What each symbol does to the states:
Res: c>Peb, l>Kog, m>Vaf, v>Mem, e>Zis, j>Vel
Rim: c>Dun, l>Nor, m>Lat, v>Peb, e>Vaf, j>Dat
Kag: c>Suv, l>Tam, m>Vud, v>Zav, e>Fim, j>Sof
Zat: c>Gem, l>Kag, m>Dol, v>Lan, e>Vad, j>Lig
Suv: c>Dem, l>Duv, m>Vir, v>Pem, e>Tam, j>Dol
Kun: c>Lig, l>Tor, m>Tos, v>Ved, e>Tar, j>Sor
Fot: c>Lil, l>Tos, m>Bam, v>Kun, e>Pok, j>Tuk
Tuk: c>Pep, l>Muk, m>Lun, v>Sor, e>Kel, j>Nor
Rom: c>Dat, l>Zed, m>Suz, v>Vel, e>Bol, j>Zes
Dor: c>Nid, l>Vir, m>Fuf, v>Suv, e>Vud, j>Dok
Duz: c>Rif, l>Tiv, m>Nad, v>Nop, e>Gor, j>Pem
Vup: c>Mon, l>Gub, m>Sor, v>Zer, e>Goz, j>Gom
Lan: c>Fim, l>Zav, m>Kag, v>Gav, e>Dok, j>Vol
Tul: c>Res, l>Zis, m>Rus, v>Dat, e>Suz, j>San
Gav: c>Bom, l>Dor, m>Zav, v>Gem, e>Dol, j>Vap
Pel: c>Fil, l>Rom, m>Bov, v>Peg, e>Rin, j>Nop
Dem: c>Nop, l>Tes, m>Gor, v>Beg, e>Duv, j>Dor
Gak: c>Mik, l>Bov, m>San, v>Pel, e>Zes, j>Duz
Vap: c>Lan, l>Dok, m>Vad, v>Zod, e>Bub, j>Ved
Kog: c>Sal, l>Vog, m>Zas, v>Lat, e>Gom, j>Rus
Vad: c>Kag, l>Fim, m>Gem, v>Dok, e>Lan, j>Tor
Tiv: c>San, l>Mik, m>Peg, v>Zes, e>Gak, j>Rak
Nop: c>Gak, l>Zes, m>Tiv, v>Bev, e>Tes, j>Nid
Bam: c>Rit, l>Vap, m>Vol, v>Tos, e>Lil, j>Lun
Gem: c>Vud, l>Suv, m>Dor, v>Fim, e>Kag, j>Zod
Lat: c>Zib, l>Vup, m>Vog, v>Nor, e>Dun, j>Zis
Mon: c>Pok, l>Kun, m>Fot, v>Lun, e>Gub, j>Vog
Rit: c>Vad, l>Lan, m>Zat, v>Bub, e>Vap, j>Tar
Zuv: c>Rim, l>Vaf, m>Lik, v>Res, e>Rus, j>Rom
Beg: c>Bev, l>Nad, m>Tes, v>Duz, e>Rak, j>Suv
San: c>Vel, l>Kan, m>Bol, v>Bov, e>Mik, j>Nad
Gub: c>Kun, l>Tar, m>Pok, v>Pep, e>Lun, j>Zib
Pem: c>Beg, l>Rak, m>Duv, v>Nid, e>Fuf, j>Kag
Mem: c>Gom, l>Lat, m>Kog, v>Rim, e>Lik, j>Tul
Bom: c>Fuf, l>Nid, m>Pem, v>Vud, e>Dor, j>Lan
Sal: c>Tuk, l>Kel, m>Zer, v>Zib, e>Vog, j>Vaf
Nor: c>Goz, l>Zer, m>Vup, v>Sal, e>Zas, j>Lik
Vol: c>Zat, l>Vad, m>Sof, v>Vap, e>Rit, j>Kun
Nad: c>Rin, l>Peg, m>Pel, v>Tiv, e>Rif, j>Duv
Peb: c>Zas, l>Sal, m>Nor, v>Gom, e>Kog, j>Zuv
Bol: c>Zed, l>Zuv, m>Dat, v>Kan, e>Vel, j>Pel
Zer: c>Lun, l>Pep, m>Gub, v>Kel, e>Tuk, j>Dun
Rin: c>Rom, l>Bol, m>Fil, v>San, e>Peg, j>Tes
Rak: c>Nad, l>Rif, m>Bev, v>Gor, e>Duz, j>Tam
Kel: c>Muk, l>Fot, m>Pep, v>Mon, e>Sor, j>Zas
Zav: c>Pem, l>Fuf, m>Tam, v>Dor, e>Bom, j>Vad
Mik: c>Kan, l>Tul, m>Vel, v>Fil, e>Bov, j>Rif
Dun: c>Vup, l>Goz, m>Zib, v>Zas, e>Nor, j>Mem
Vog: c>Kel, l>Sor, m>Tuk, v>Vup, e>Zib, j>Peb
Zed: c>Lik, l>Rim, m>Mem, v>Rus, e>Zuv, j>Fil
Bub: c>Dok, l>Gav, m>Lan, v>Sof, e>Zod, j>Bam
Zis: c>Kog, l>Gom, m>Peb, v>Lik, e>Mem, j>Kan
Vir: c>Gor, l>Nop, m>Duz, v>Duv, e>Dem, j>Bom
Zod: c>Gav, l>Dol, m>Dok, v>Zat, e>Sof, j>Lil
Ved: c>Vol, l>Rit, m>Tor, v>Lil, e>Bam, j>Gub
Dat: c>Mem, l>Lik, m>Zis, v>Zuv, e>Zed, j>Bov
Tar: c>Tor, l>Vol, m>Lig, v>Bam, e>Ved, j>Mon
Tes: c>Zes, l>Pel, m>Gak, v>Nad, e>Bev, j>Vir
Vel: c>Zuv, l>Rus, m>Zed, v>Tul, e>Kan, j>Rin
Fil: c>Suz, l>Dat, m>Tul, v>Bol, e>Rom, j>Gak
Zas: c>Zer, l>Tuk, m>Goz, v>Vog, e>Sal, j>Rim
Fim: c>Tam, l>Pem, m>Suv, v>Bom, e>Zav, j>Zat
Vaf: c>Nor, l>Zas, m>Dun, v>Kog, e>Peb, j>Zed
Sor: c>Fot, l>Pok, m>Muk, v>Gub, e>Mon, j>Sal
Gom: c>Vog, l>Zib, m>Sal, v>Dun, e>Lat, j>Res
Muk: c>Bam, l>Lil, m>Ved, v>Pok, e>Fot, j>Zer
Vud: c>Vir, l>Dem, m>Nid, v>Tam, e>Suv, j>Gav
Tam: c>Duv, l>Beg, m>Dem, v>Fuf, e>Pem, j>Gem
Nid: c>Duz, l>Gor, m>Rak, v>Dem, e>Vir, j>Zav
Zes: c>Bov, l>Fil, m>Mik, v>Rin, e>Pel, j>Gor
Kan: c>Rus, l>Res, m>Zuv, v>Suz, e>Tul, j>Peg
Rif: c>Peg, l>San, m>Rin, v>Gak, e>Tiv, j>Beg
Zib: c>Sor, l>Mon, m>Kel, v>Goz, e>Vup, j>Kog
Suz: c>Zis, l>Mem, m>Res, v>Zed, e>Dat, j>Mik
Pok: c>Tos, l>Lig, m>Lil, v>Tar, e>Kun, j>Kel
Lig: c>Zod, l>Sof, m>Bub, v>Vol, e>Tor, j>Fot
Bev: c>Pel, l>Rin, m>Zes, v>Rif, e>Nad, j>Dem
Bov: c>Tul, l>Suz, m>Kan, v>Rom, e>Fil, j>Tiv
Rus: c>Vaf, l>Peb, m>Rim, v>Zis, e>Res, j>Bol
Dok: c>Zav, l>Bom, m>Fim, v>Dol, e>Gav, j>Rit
Gor: c>Tiv, l>Gak, m>Rif, v>Tes, e>Nop, j>Fuf
Goz: c>Gub, l>Lun, m>Mon, v>Tuk, e>Zer, j>Lat
Tor: c>Sof, l>Zat, m>Zod, v>Rit, e>Vol, j>Pok
Duv: c>Tes, l>Bev, m>Nop, v>Rak, e>Beg, j>Vud
Tos: c>Bub, l>Zod, m>Vap, v>Tor, e>Lig, j>Muk
Fuf: c>Rak, l>Duz, m>Beg, v>Vir, e>Nid, j>Fim
Lil: c>Vap, l>Bub, m>Rit, v>Lig, e>Tos, j>Pep
Dol: c>Dor, l>Vud, m>Bom, v>Kag, e>Gem, j>Bub
Sof: c>Dol, l>Gem, m>Gav, v>Vad, e>Zat, j>Tos
Lun: c>Tar, l>Ved, m>Kun, v>Muk, e>Pep, j>Vup
Pep: c>Ved, l>Bam, m>Tar, v>Fot, e>Muk, j>Goz
Peg: c>Bol, l>Vel, m>Rom, v>Mik, e>San, j>Bev
Lik: c>Lat, l>Dun, m>Gom, v>Vaf, e>Rim, j>Suz

In the rows, zero is written as 151.

The rows follow the links: the fewer symbols apart two states are, the more alike their rows tend to be.

Each row is also shifted at random along 2 hidden directions that mean nothing.

Some states, each with a row of numbers:
Kun
[260,148,169,122,161,156,108,164,156,154,176,145,133,169,107,150,166,158,135,103,142,147,171,172,186,172,138,191,182,164,135,166]
Mem
[164,131,142,154,114,139,136,123,148,150,97,174,121,143,165,171,116,114,195,188,160,169,155,145,141,155,137,112,117,132,159,156]
Kag
[100,190,155,153,176,145,142,137,192,134,149,140,175,127,166,134,172,178,134,193,141,114,177,149,136,119,190,119,144,154,137,133]
Gom
[262,130,107,151,121,147,141,135,107,160,173,150,142,163,151,219,106,116,149,119,180,185,148,145,169,184,127,166,166,158,158,181]
Peg
[128,131,163,173,138,146,190,151,148,150,109,169,147,142,170,116,154,142,177,179,150,158,117,141,120,137,146,125,117,121,163,127]
Ved
[156,165,195,120,163,147,99,166,182,139,146,148,130,157,112,132,168,163,154,144,121,139,189,167,179,147,160,169,157,162,134,156]
Pep
[140,148,144,122,148,146,107,143,154,154,175,147,138,158,118,176,143,143,137,116,155,152,181,164,183,171,144,172,174,171,141,172]
Tuk
[210,161,141,138,127,145,99,128,159,146,139,155,134,141,149,192,121,125,169,166,158,162,191,151,165,162,152,142,147,165,147,172]
Lil
[76,177,180,127,161,143,89,132,204,136,123,150,138,137,134,141,160,156,159,183,132,123,208,164,166,133,172,126,141,162,127,152]
Zav
[91,188,146,163,175,153,157,146,177,138,169,133,183,133,172,146,162,176,127,179,144,121,167,143,138,124,185,132,152,163,138,139]
Bov
[55,157,179,178,124,152,176,189,132,138,110,158,147,150,184,131,136,147,190,188,130,171,140,131,119,122,165,148,108,132,171,146]
Lig
[205,179,119,138,161,138,107,98,188,146,159,144,160,123,150,184,147,151,134,177,162,123,202,156,164,148,169,112,159,168,132,156]
Rus
[183,104,135,153,119,135,159,113,148,160,108,181,124,143,150,152,132,110,181,165,171,171,125,153,142,173,117,114,128,124,163,146]
Res
[247,114,145,158,117,144,160,137,134,157,118,171,126,155,155,161,132,119,180,153,166,179,128,150,146,166,123,139,135,133,165,153]
Vud
[60,176,159,163,183,159,172,175,155,146,186,129,181,151,158,128,176,192,122,144,143,126,149,144,143,135,172,166,164,158,144,136]
Kel
[54,174,173,134,130,147,91,157,164,135,117,152,129,147,143,174,127,136,184,171,135,154,207,152,166,143,168,147,135,161,142,176]
Tes
[166,150,103,182,154,150,211,124,136,156,171,146,187,132,191,165,141,150,131,173,176,143,116,132,120,144,152,121,148,142,162,138]
Peb
[21,151,157,155,111,145,122,150,142,145,113,164,134,147,164,184,114,122,192,170,145,176,175,143,151,153,155,142,125,144,161,173]
Kan
[222,126,108,170,128,152,194,153,94,164,171,156,160,161,173,185,123,129,149,123,177,181,112,136,140,170,131,166,155,141,177,160]
Rom
[82,155,146,177,125,157,177,166,120,147,125,157,155,150,185,164,125,139,181,176,151,173,133,132,125,140,157,144,124,137,172,151]
Lat
[126,123,111,139,120,138,131,101,137,162,137,165,129,147,146,199,116,105,165,149,182,171,158,153,166,181,120,131,155,152,153,168]
Beg
[151,162,152,176,165,151,189,149,166,143,140,155,175,130,174,115,165,170,146,190,145,132,132,144,117,125,171,118,134,138,150,126]
Zod
[162,158,132,132,181,146,134,126,174,161,194,139,167,145,128,155,171,168,109,132,158,121,166,165,173,160,147,150,187,169,132,148]
Muk
[177,141,127,122,155,142,108,120,160,158,170,148,135,152,118,178,147,138,131,124,164,144,176,164,185,179,131,157,183,167,135,167]
Gub
[171,166,148,133,141,155,102,163,135,149,179,137,142,168,133,193,133,145,147,119,148,163,187,155,184,166,150,192,171,176,149,184]
Vup
[156,140,175,127,124,141,100,140,166,145,106,163,115,152,127,155,138,127,180,162,141,161,179,164,166,162,137,142,134,150,144,165]
Fil
[150,144,125,180,123,148,187,144,127,147,129,161,159,137,195,168,122,131,173,184,161,170,131,126,118,141,153,121,124,136,168,150]
Zas
[44,112,131,124,122,127,118,78,184,160,102,183,105,138,127,164,136,99,173,173,175,154,162,164,164,179,112,98,136,139,143,153]
Nor
[170,125,156,130,130,151,129,166,125,163,154,156,119,173,125,172,134,127,160,102,152,183,152,162,176,181,124,192,161,153,157,177]
Bev
[115,154,142,181,161,163,207,179,117,148,177,143,182,157,178,144,152,168,144,139,151,158,115,137,130,139,157,169,151,149,166,143]

The symbols that take the first to the second take the third to the fourth, perhaps in another order. What is the fourth?
Answer with the state's name.
A [148,154,159,162,112,157,135,182,114,139,134,155,136,166,164,183,113,130,186,150,142,187,167,138,151,151,153,177,134,154,171,177]
B [150,176,183,136,135,159,93,197,136,138,145,139,138,171,141,176,125,145,176,139,127,171,196,147,172,149,171,196,150,169,152,185]
C [71,128,185,127,128,136,108,141,172,150,102,175,106,153,121,142,145,120,183,153,141,160,167,168,169,165,129,143,137,140,140,158]
D Kun

A [130,158,142,124,156,126,95,79,219,148,119,161,136,119,130,143,160,139,150,198,155,115,197,167,161,149,158,85,143,155,125,143]
B [133,164,146,133,186,150,139,145,169,152,195,136,166,152,126,146,175,174,110,123,150,123,166,162,174,158,155,166,185,168,132,148]
C [72,142,139,176,125,156,177,162,115,152,140,154,156,157,178,165,122,132,171,157,159,178,129,133,133,153,146,153,134,142,171,157]
D Zis

A [194,176,163,179,164,163,192,195,136,138,161,140,180,153,177,125,165,183,145,161,130,150,132,138,125,118,180,163,139,143,162,140]
B [178,145,167,157,184,159,195,173,154,155,169,147,169,155,146,102,193,185,127,136,140,130,113,154,139,139,152,161,159,144,150,122]
C [118,183,130,142,165,143,111,117,183,146,166,139,164,129,154,175,151,162,127,170,154,122,197,155,168,145,172,126,164,172,133,158]
D Bam

A [161,127,104,147,118,139,134,101,133,164,141,163,134,148,154,209,106,106,161,151,186,174,156,150,158,178,126,130,152,154,156,167]
B [193,136,184,154,118,157,147,195,121,145,117,159,124,175,148,145,133,133,193,143,137,187,144,145,149,153,144,179,127,141,167,162]
C [201,157,156,134,186,151,147,137,187,154,173,143,156,142,125,119,187,175,122,143,146,114,155,167,162,150,153,143,171,159,130,132]
D Rit

A [142,161,132,133,142,145,100,127,152,152,165,146,136,151,140,199,127,134,148,136,159,157,193,161,179,167,150,158,166,173,143,177]
B [164,187,139,139,164,146,109,127,177,139,167,133,161,133,150,178,146,162,134,169,149,128,200,156,165,141,173,136,162,177,135,161]
C [183,121,115,172,155,148,219,129,130,166,165,159,167,149,164,143,157,148,132,142,175,156,95,148,128,163,127,130,157,132,161,129]
D Kan

A [185,163,129,137,131,143,95,124,155,146,155,146,144,141,150,205,116,127,157,160,163,159,195,152,171,162,156,141,157,171,144,179]
B [192,165,118,138,178,148,134,125,165,160,204,136,166,145,139,172,160,164,106,131,165,125,166,161,173,163,153,151,188,175,138,150]
C [124,109,155,147,126,144,165,141,137,163,110,178,121,158,146,137,142,121,182,150,159,177,122,156,141,168,117,142,132,125,161,143]
D Goz

A [140,171,144,184,157,156,192,161,148,144,151,145,184,139,188,136,159,171,146,181,146,139,135,135,119,121,175,134,133,144,158,136]
B [182,127,144,172,141,145,194,137,146,156,112,169,150,140,172,129,148,137,169,184,162,155,114,141,119,145,141,116,122,121,166,129]
C [156,139,152,114,158,143,108,132,165,151,164,151,133,152,111,158,157,142,135,120,155,148,172,169,187,176,137,162,177,168,136,161]
D Vap

A [197,148,142,157,118,155,133,171,106,149,150,149,141,166,158,201,106,125,175,137,152,191,159,140,160,163,144,179,148,155,167,184]
B [99,154,162,154,113,155,129,172,125,142,122,158,136,159,165,180,114,128,191,161,146,183,166,139,150,152,156,164,129,149,166,175]
C [143,144,173,173,131,156,186,175,140,147,117,163,153,153,175,122,146,148,181,172,142,167,122,138,117,133,158,147,118,127,167,138]
D Peg

A [128,153,161,155,112,153,129,170,122,144,126,148,136,163,166,183,113,129,187,156,146,183,168,140,154,153,155,165,132,150,164,176]
B [118,129,104,146,112,136,133,92,145,161,136,167,136,135,158,208,107,105,167,163,187,169,159,152,160,178,130,109,147,150,155,168]
C [185,184,159,154,185,150,149,146,183,143,159,136,174,135,158,131,177,181,134,178,139,119,171,152,142,125,182,134,153,157,136,138]
D Zav

A [89,132,193,165,143,158,197,195,135,153,122,162,146,164,152,94,172,161,170,148,134,159,107,149,125,138,146,170,126,124,167,130]
B [196,116,116,167,127,152,188,140,104,168,164,160,151,158,164,179,123,128,159,124,180,184,111,144,143,177,122,156,158,140,173,154]
C [164,145,166,157,113,153,136,167,126,141,107,159,130,158,164,168,118,125,196,163,144,185,161,140,147,150,150,158,121,148,166,167]
D Vog

A [176,116,146,128,129,139,117,108,168,160,116,175,107,146,125,163,140,115,168,152,165,159,163,167,168,179,117,125,147,147,143,155]
B [209,139,119,124,151,142,113,111,158,162,177,148,135,150,118,187,147,133,128,115,174,145,173,168,185,182,128,146,184,170,139,166]
C [82,156,193,154,181,161,184,183,170,147,142,152,158,155,148,82,192,183,144,155,127,129,126,153,129,125,161,158,142,137,145,118]
D Tiv

A [192,186,139,154,178,147,156,138,178,142,162,135,184,129,170,143,164,178,127,181,147,117,169,145,141,128,182,127,157,159,138,136]
B [165,145,143,158,186,154,192,155,158,158,186,142,174,148,147,120,185,177,114,132,153,129,120,155,144,152,148,159,170,151,148,126]
C [149,106,120,159,127,145,181,122,122,168,143,168,138,153,156,166,130,115,158,137,179,177,113,145,145,175,114,138,149,133,166,150]
D Lik

A [143,117,134,135,124,138,126,118,143,165,142,168,121,156,128,179,129,113,162,133,171,168,156,161,171,184,112,150,160,151,152,167]
B [178,157,194,127,125,154,94,188,148,140,126,152,120,168,132,156,138,140,184,141,124,171,187,156,170,154,156,181,141,156,150,176]
C [138,143,131,177,158,158,210,165,119,154,179,141,176,158,177,146,152,164,132,136,162,156,105,141,131,149,151,165,156,145,165,136]
D Rin

A [57,142,132,176,153,154,203,153,134,157,160,150,171,146,174,131,158,164,141,155,159,148,112,139,123,148,154,144,146,138,162,133]
B [114,156,142,180,160,158,205,182,116,151,175,137,180,155,178,145,150,172,138,140,150,158,113,135,127,142,156,171,151,144,167,146]
C [192,182,134,142,175,153,123,152,157,151,202,122,174,150,142,180,156,168,115,134,152,131,185,151,173,151,171,169,184,181,141,166]
D Vol

A [206,142,148,160,176,150,196,147,166,152,155,148,169,138,153,109,183,172,131,159,149,125,120,150,128,141,144,131,152,137,145,115]
B [132,140,150,175,156,162,212,182,115,157,173,145,169,164,165,130,162,168,142,125,152,161,99,140,136,152,146,177,157,139,167,140]
C [128,150,105,161,182,143,185,103,174,162,181,144,181,127,164,145,173,165,105,164,172,117,132,153,138,152,148,109,165,151,143,125]
D Gor

